Below is a small trained network, with its code and all its weights. Each question gives an input and a target symbol and asks what happens when units are switched off, that is, made to give their printed mean instead of their output.

import numpy as np


def w(rows, s, z=0):
    codes = np.array(rows[::2]) - 128.0
    scale = np.full(codes.shape[1], s)
    scale[-1] = z or s
    return codes * scale


def norm(h):
    return h / np.sqrt((h * h).mean(-1, keepdims=True) + 1e-5)


def f(y):
    return np.maximum(y, 0)


def softmax(a):
    e = np.exp(a - a.max(-1, keepdims=True))
    return e / e.sum(-1, keepdims=True)


def log_softmax(a):
    a = a - a.max(-1, keepdims=True)
    return a - np.log(np.exp(a).sum(-1, keepdims=True))


def net(x, mask):
    ids = ['βδεημξπτω'.index(c) for c in x.split()]
    T = len(ids)
    res = E[ids] + P[:T]
    u = 0
    for l in range(2):
        r = norm(res)
        for j in range(3):
            rows = slice(4 * j, 4 * j + 4)
            q, k, v = (r @ M[l][rows].T for M in (Q, K, V))
            z = softmax(np.where(np.tri(T) > 0, q @ k.T / 4**0.5, -1e9)) @ v
            o = O[l][rows]
            res = res + np.where(mask[u + j], z, o[:, -1]) @ o[:, :-1]
        u += 3
        y = f(norm(res) @ A[l][:, :-1].T + A[l][:, -1])
        res = res + np.where(mask[u : u + 16], y, B[l][:, -1]) @ B[l][:, :-1]
        u += 16
    return log_softmax(norm(res)[-1] @ U[:, :-1].T + U[:, -1])


Q, K, V, O, A, B = {}, {}, {}, {}, {}, {}
E = w([
[130,238,205,245],'β',
[160,123,112,49],'δ',
[159,123,95,149],'ε',
[119,143,57,18],'η',
[165,95,129,128],'μ',
[186,113,145,55],'ξ',
[115,200,87,250],'π',
[202,112,145,23],'τ',
[237,102,50,87],'ω',
],0.012)
P = w([
[156,92,134,168],'0',
[129,208,202,113],'1',
[118,74,115,145],'2',
[188,243,91,159],'3',
[104,159,240,118],'4',
[208,97,117,130],'5',
[152,252,90,151],'6',
],0.017)
Q[0] = w([
[132,177,118,127],'0.h1',
[64,142,128,163],'0.h1',
[12,98,112,114],'0.h1',
[179,172,102,161],'0.h1',
[119,99,110,118],'0.h2',
[86,78,145,39],'0.h2',
[221,150,136,204],'0.h2',
[201,103,245,191],'0.h2',
[186,51,122,157],'0.h3',
[106,127,132,80],'0.h3',
[161,63,76,211],'0.h3',
[5,123,74,106],'0.h3',
],0.011)
K[0] = w([
[93,138,127,116],'0.h1',
[113,140,107,142],'0.h1',
[146,139,76,145],'0.h1',
[86,135,156,126],'0.h1',
[100,111,158,161],'0.h2',
[95,109,169,121],'0.h2',
[190,149,70,151],'0.h2',
[138,85,7,148],'0.h2',
[143,151,137,129],'0.h3',
[135,117,100,139],'0.h3',
[162,155,153,106],'0.h3',
[192,97,121,119],'0.h3',
],0.019)
V[0] = w([
[67,127,170,97],'0.h1',
[103,90,150,112],'0.h1',
[255,228,171,101],'0.h1',
[167,204,92,109],'0.h1',
[114,142,87,95],'0.h2',
[157,150,48,160],'0.h2',
[179,162,143,116],'0.h2',
[87,173,102,151],'0.h2',
[146,172,82,136],'0.h3',
[184,38,150,132],'0.h3',
[90,75,105,155],'0.h3',
[145,156,63,147],'0.h3',
],0.0071)
O[0] = w([
[199,208,132,81,127],'0.h1',
[170,147,118,161,114],'0.h1',
[4,39,79,40,254],'0.h1',
[64,133,73,77,166],'0.h1',
[75,134,139,91,131],'0.h2',
[32,156,6,58,154],'0.h2',
[200,78,127,63,173],'0.h2',
[12,59,149,167,112],'0.h2',
[73,101,116,93,145],'0.h3',
[192,185,153,208,135],'0.h3',
[136,127,100,205,95],'0.h3',
[80,116,111,145,140],'0.h3',
],0.0039,0.0059)
A[0] = w([
[8,111,107,95,210],'0.n1',
[190,58,194,177,140],'0.n2',
[103,99,99,225,63],'0.n3',
[112,145,161,110,43],'0.n4',
[133,209,160,7,79],'0.n5',
[153,139,73,62,148],'0.n6',
[97,234,149,254,166],'0.n7',
[130,143,38,159,89],'0.n8',
[98,131,68,100,54],'0.n9',
[105,24,126,125,189],'0.n10',
[91,115,224,152,83],'0.n11',
[165,86,225,85,99],'0.n12',
[100,118,207,131,28],'0.n13',
[153,147,108,136,120],'0.n14',
[241,248,244,103,2],'0.n15',
[189,191,88,145,156],'0.n16',
],0.0073,0.0052)
B[0] = w([
[142,139,179,80,226],'0.n1',
[152,179,173,118,170],'0.n2',
[73,108,217,156,145],'0.n3',
[154,115,137,123,132],'0.n4',
[92,107,170,184,252],'0.n5',
[119,168,149,149,252],'0.n6',
[123,62,135,40,245],'0.n7',
[86,158,116,145,173],'0.n8',
[165,168,154,145,148],'0.n9',
[137,153,49,78,201],'0.n10',
[109,148,147,80,157],'0.n11',
[51,176,153,126,173],'0.n12',
[119,103,81,69,138],'0.n13',
[139,144,102,122,154],'0.n14',
[174,108,2,115,192],'0.n15',
[53,152,98,92,229],'0.n16',
],0.0078,0.0049)
Q[1] = w([
[90,197,44,127],'1.h1',
[187,70,57,134],'1.h1',
[86,145,250,141],'1.h1',
[119,224,120,187],'1.h1',
[95,67,240,118],'1.h2',
[101,141,75,140],'1.h2',
[183,79,189,81],'1.h2',
[81,248,115,86],'1.h2',
[120,61,172,13],'1.h3',
[59,91,204,31],'1.h3',
[163,204,91,82],'1.h3',
[101,157,122,195],'1.h3',
],0.014)
K[1] = w([
[175,144,123,234],'1.h1',
[109,251,133,154],'1.h1',
[145,53,125,65],'1.h1',
[207,109,175,147],'1.h1',
[111,64,137,13],'1.h2',
[163,158,110,184],'1.h2',
[105,173,140,18],'1.h2',
[178,135,176,131],'1.h2',
[118,44,105,58],'1.h3',
[110,5,92,94],'1.h3',
[225,146,119,115],'1.h3',
[78,177,119,189],'1.h3',
],0.015)
V[1] = w([
[7,150,88,175],'1.h1',
[156,101,99,193],'1.h1',
[77,113,112,158],'1.h1',
[191,235,187,74],'1.h1',
[90,137,191,110],'1.h2',
[84,239,157,179],'1.h2',
[85,157,60,2],'1.h2',
[81,169,159,72],'1.h2',
[165,152,49,157],'1.h3',
[119,230,82,166],'1.h3',
[183,141,98,62],'1.h3',
[219,193,150,117],'1.h3',
],0.0087)
O[1] = w([
[27,99,192,138,107],'1.h1',
[108,108,45,162,69],'1.h1',
[92,99,156,132,100],'1.h1',
[152,231,168,111,211],'1.h1',
[90,139,223,145,172],'1.h2',
[2,142,91,168,161],'1.h2',
[81,67,170,33,224],'1.h2',
[62,115,190,99,209],'1.h2',
[79,89,190,163,162],'1.h3',
[60,123,230,86,133],'1.h3',
[198,120,170,176,254],'1.h3',
[138,139,177,162,175],'1.h3',
],0.0072,0.006)
A[1] = w([
[118,119,160,93,99],'1.n1',
[179,64,53,78,103],'1.n2',
[13,91,103,151,51],'1.n3',
[86,134,166,90,99],'1.n4',
[122,119,166,86,70],'1.n5',
[160,142,102,228,233],'1.n6',
[82,158,26,165,161],'1.n7',
[133,182,70,87,174],'1.n8',
[137,187,112,136,38],'1.n9',
[141,178,91,80,92],'1.n10',
[85,165,121,250,96],'1.n11',
[127,45,182,101,86],'1.n12',
[131,205,99,140,2],'1.n13',
[103,54,179,122,113],'1.n14',
[74,155,205,89,59],'1.n15',
[131,146,138,112,100],'1.n16',
],0.013,0.0046)
B[1] = w([
[137,135,95,157,186],'1.n1',
[76,78,152,83,142],'1.n2',
[249,86,115,132,161],'1.n3',
[121,119,83,142,216],'1.n4',
[134,137,97,147,187],'1.n5',
[83,164,72,136,167],'1.n6',
[138,118,163,170,161],'1.n7',
[124,82,106,124,189],'1.n8',
[135,120,170,120,151],'1.n9',
[135,110,112,121,173],'1.n10',
[104,116,195,110,151],'1.n11',
[147,129,147,154,184],'1.n12',
[124,104,195,132,155],'1.n13',
[145,132,160,141,181],'1.n14',
[121,138,90,131,254],'1.n15',
[114,125,119,138,153],'1.n16',
],0.018,0.01)
U = w([
[57,159,237,132,253],'β',
[164,149,195,67,127],'δ',
[43,86,131,251,22],'ε',
[46,169,39,72,48],'η',
[164,219,106,238,46],'μ',
[188,184,145,103,120],'ξ',
[168,40,176,179,209],'π',
[182,128,171,60,166],'τ',
[98,20,176,28,142],'ω',
],0.011,0.0049)

Each question gives the input, a string of symbols that net reads in full, and the target symbol t.
The units are the heads (4 rows each of Q, K, V and O) and the neurons (one row each of A and B). Each row of codes is followed by its name. A weight is (code - 128) times the scale printed after its matrix; where a second scale follows, it is the last column's (O, A, B and U).
mask holds one flag per unit, layer by layer, with each layer's heads first. A switched-off unit (its flag False) gives its mean, the last column of its rows in O or B, instead of its output. The means were averaged over made-up inputs and are rounded, as every weight is.
A unit's drop is (log p(t) with every unit on - log p(t) with that unit switched off) / (log p(t) with every unit on - log p(t) with every unit switched off).
The circuit of an input: a set's keep is (log p(t) with only the set's units on - log p(t) with every unit switched off) / (log p(t) with every unit on - log p(t) with every unit switched off). Starting from the 12 units with the biggest drops (on a tie, the unit counted first), units are removed one at a time, each time the one whose removal leaves the highest keep (on an exact tie, the one counted first), for as long as the keep stays at least 0.8.
circuit, biggest first: the units of the circuit, biggest drop first
most important unit: the unit with the biggest drop
k most important neurons: the k neurons with the biggest drops, biggest first
k most important neurons of layer l: the k neurons of layer l with the biggest drops, biggest first
which heads matter: for each layer, one digit per head in row order, 1 if its drop is at least 0.15 and else 0, layers parted by /
input π μ β, target π: circuit, biggest first -> (0.n7; 1.n3)
input η β μ η ξ, target μ: most important unit -> 0.n10
input η δ ε δ μ, target π: circuit, biggest first -> (1.h1; 1.n3; 1.n12)
input β η ε μ, target β: which heads matter -> 000 / 010
input ω π η μ β μ, target μ: which heads matter -> 100 / 101
input η ω ε π ω, target π: circuit, biggest first -> (1.h1; 1.n12)
input η η ξ, target ξ: 2 most important neurons -> (0.n7; 0.n16)
input η β β ω η, target η: which heads matter -> 000 / 001
input π η ξ η, target π: circuit, biggest first -> (1.h1; 1.n3)
input τ μ π β, target τ: which heads matter -> 011 / 000
input ε μ ε η ε, target π: 2 most important neurons of layer 1 -> (1.n12; 1.n3)
input μ δ π δ η ω η, target μ: which heads matter -> 000 / 110
input β β τ η η, target τ: circuit, biggest first -> (0.n16; 1.h3; 0.h2)
input η η π η η ω, target ω: circuit, biggest first -> (1.n2)
input β η δ, target η: circuit, biggest first -> (0.n10; 0.n7)
input β β ξ π ε η, target π: circuit, biggest first -> (1.h1; 0.h2; 1.n12)
input μ η β μ η δ τ, target μ: circuit, biggest first -> (1.h2; 0.n7; 0.h3)
input η η π η η ε, target η: which heads matter -> 110 / 110
input β β π μ η ε, target μ: which heads matter -> 100 / 101
input η β β δ μ β π, target η: which heads matter -> 010 / 001
input η ω η η η η, target η: circuit, biggest first -> (0.n7; 1.n3)
input δ ε β η τ, target η: which heads matter -> 001 / 001
input η μ δ η π, target ξ: most important unit -> 1.h1
input η β η η μ η π, target η: which heads matter -> 000 / 000
input η β β, target η: 2 most important neurons -> (0.n7; 0.n5)
input ξ ω τ η ε, target τ: circuit, biggest first -> (1.h2; 1.h3)
input ω η τ β ε η η, target ω: most important neuron -> (0.n7)
input β ε ε η η η π, target β: which heads matter -> 000 / 010
input β μ μ, target μ: which heads matter -> 100 / 000
input β η η ξ, target β: which heads matter -> 010 / 010
